Below is a small trained network, with its code and all its weights. Each question gives an input and a target symbol and asks what happens when units are switched off, that is, made to give their printed mean instead of their output.

import numpy as np


def w(rows, s, z=0):
    codes = np.array(rows[::2]) - 128.0
    scale = np.full(codes.shape[1], s)
    scale[-1] = z or s
    return codes * scale


def norm(h):
    return h / np.sqrt((h * h).mean(-1, keepdims=True) + 1e-5)


def f(y):
    return np.maximum(y, 0)


def softmax(a):
    e = np.exp(a - a.max(-1, keepdims=True))
    return e / e.sum(-1, keepdims=True)


def log_softmax(a):
    a = a - a.max(-1, keepdims=True)
    return a - np.log(np.exp(a).sum(-1, keepdims=True))


def net(x, mask):
    ids = ['ΔΦΨαβγζηστω'.index(c) for c in x.split()]
    T = len(ids)
    res = E[ids] + P[:T]
    q, k, v = (norm(res) @ M[0].T for M in (Q, K, V))
    z = softmax(np.where(np.tri(T) > 0, q @ k.T / 3**0.5, -1e9)) @ v
    res = res + np.where(mask[0], z, O[0][:, -1]) @ O[0][:, :-1]
    y = f(norm(res) @ A[0][:, :-1].T + A[0][:, -1])
    res = res + np.where(mask[1:13], y, B[0][:, -1]) @ B[0][:, :-1]
    return log_softmax(norm(res)[-1] @ U[:, :-1].T + U[:, -1])


Q, K, V, O, A, B = {}, {}, {}, {}, {}, {}
E = w([
[146,146,97,168],'Δ',
[5,44,36,201],'Φ',
[147,145,110,175],'Ψ',
[75,54,152,137],'α',
[104,124,88,132],'β',
[155,148,95,156],'γ',
[111,142,10,101],'ζ',
[109,65,126,55],'η',
[197,42,135,166],'σ',
[136,134,116,191],'τ',
[155,150,107,160],'ω',
],0.017)
P = w([
[28,178,183,4],'0',
[92,39,104,156],'1',
[101,42,107,154],'2',
[100,50,97,151],'3',
[104,34,102,161],'4',
[105,35,90,149],'5',
[105,39,100,155],'6',
[89,41,100,178],'7',
],0.004)
Q[0] = w([
[108,195,136,254],'h1',
[243,174,149,228],'h1',
[152,38,172,33],'h1',
],0.0089)
K[0] = w([
[63,240,164,122],'h1',
[129,202,218,113],'h1',
[249,36,96,167],'h1',
],0.012)
V[0] = w([
[145,2,32,132],'h1',
[80,165,245,193],'h1',
[233,167,141,25],'h1',
],0.0063)
O[0] = w([
[172,233,193,161,92],'h1',
[38,63,68,113,134],'h1',
[235,2,110,82,3],'h1',
],0.0074,0.0043)
A[0] = w([
[102,86,200,149,234],'n1',
[171,26,133,97,81],'n2',
[64,195,145,87,166],'n3',
[137,228,198,98,106],'n4',
[120,69,154,42,246],'n5',
[71,88,233,60,89],'n6',
[108,130,132,223,204],'n7',
[90,158,89,142,251],'n8',
[172,166,186,164,51],'n9',
[91,145,157,150,153],'n10',
[121,98,146,5,114],'n11',
[84,16,112,57,69],'n12',
],0.012,0.0028)
B[0] = w([
[154,168,87,66,150],'n1',
[81,147,88,180,141],'n2',
[149,116,117,198,173],'n3',
[77,128,169,137,156],'n4',
[177,84,97,144,141],'n5',
[118,80,178,96,144],'n6',
[141,132,129,99,244],'n7',
[144,115,146,70,225],'n8',
[115,103,159,126,150],'n9',
[128,108,115,122,160],'n10',
[106,80,79,192,140],'n11',
[133,164,251,99,147],'n12',
],0.012,0.011)
U = w([
[153,87,59,227,108],'Δ',
[10,103,74,137,108],'Φ',
[178,75,74,56,121],'Ψ',
[53,88,197,43,4],'α',
[87,146,164,155,254],'β',
[137,149,162,92,121],'γ',
[138,219,78,120,79],'ζ',
[111,6,167,171,118],'η',
[230,105,140,170,126],'σ',
[102,148,147,156,220],'τ',
[154,127,163,157,191],'ω',
],0.014,0.0029)

Each question gives the input, a string of symbols that net reads in full, and the target symbol t.
The units are the heads (3 rows each of Q, K, V and O) and the neurons (one row each of A and B). Each row of codes is followed by its name. A weight is (code - 128) times the scale printed after its matrix; where a second scale follows, it is the last column's (O, A, B and U).
mask holds one flag per unit, heads first, then neurons. A switched-off unit (its flag False) gives its mean, the last column of its rows in O or B, instead of its output. The means were averaged over made-up inputs and are rounded, as every weight is.
A unit's drop is (log p(t) with every unit on - log p(t) with that unit switched off) / (log p(t) with every unit on - log p(t) with every unit switched off).
The circuit of an input: a set's keep is (log p(t) with only the set's units on - log p(t) with every unit switched off) / (log p(t) with every unit on - log p(t) with every unit switched off). Starting from the 12 units with the biggest drops (on a tie, the unit counted first), units are removed one at a time, each time the one whose removal leaves the highest keep (on an exact tie, the one counted first), for as long as the keep stays at least 0.8.
units of the circuit, in order: the units of the circuit, biggest drop first
most important unit: the unit with the biggest drop
top k neurons: the k neurons with the biggest drops, biggest first
drop when u is switched off: that unit's drop, to one decimal
input σ η ω τ γ τ τ Δ, target β: units of the circuit, in order -> (h1; n4)
input ω Δ Δ Δ Ψ Δ τ Ψ, target η: units of the circuit, in order -> (h1; n12; n2)
input α β Φ ζ τ γ, target ζ: most important unit -> h1
input η β ω Δ Δ Φ Δ γ, target σ: top 2 neurons -> (n8; n12)
input Δ ζ ζ Δ ω, target Ψ: units of the circuit, in order -> (h1; n3)
input ω Δ Ψ, target η: top 3 neurons -> (n12; n2; n5)
input β τ τ η, target η: top 2 neurons -> (n11; n3)
input Δ η Δ Φ Δ Δ α σ, target σ: top 2 neurons -> (n8; n1)
input γ ω γ η Ψ β Δ ω, target Δ: units of the circuit, in order -> (h1; n2)
input Δ τ γ σ ζ Δ, target Ψ: top 2 neurons -> (n3; n4)
input γ Δ ζ τ τ, target Δ: drop when n2 is switched off -> 1.3
input τ Δ Δ Δ, target Φ: drop when h1 is switched off -> 1.7
input τ Ψ τ, target Φ: drop when h1 is switched off -> 1.4
input Δ τ σ τ Δ τ τ β, target β: units of the circuit, in order -> (h1)
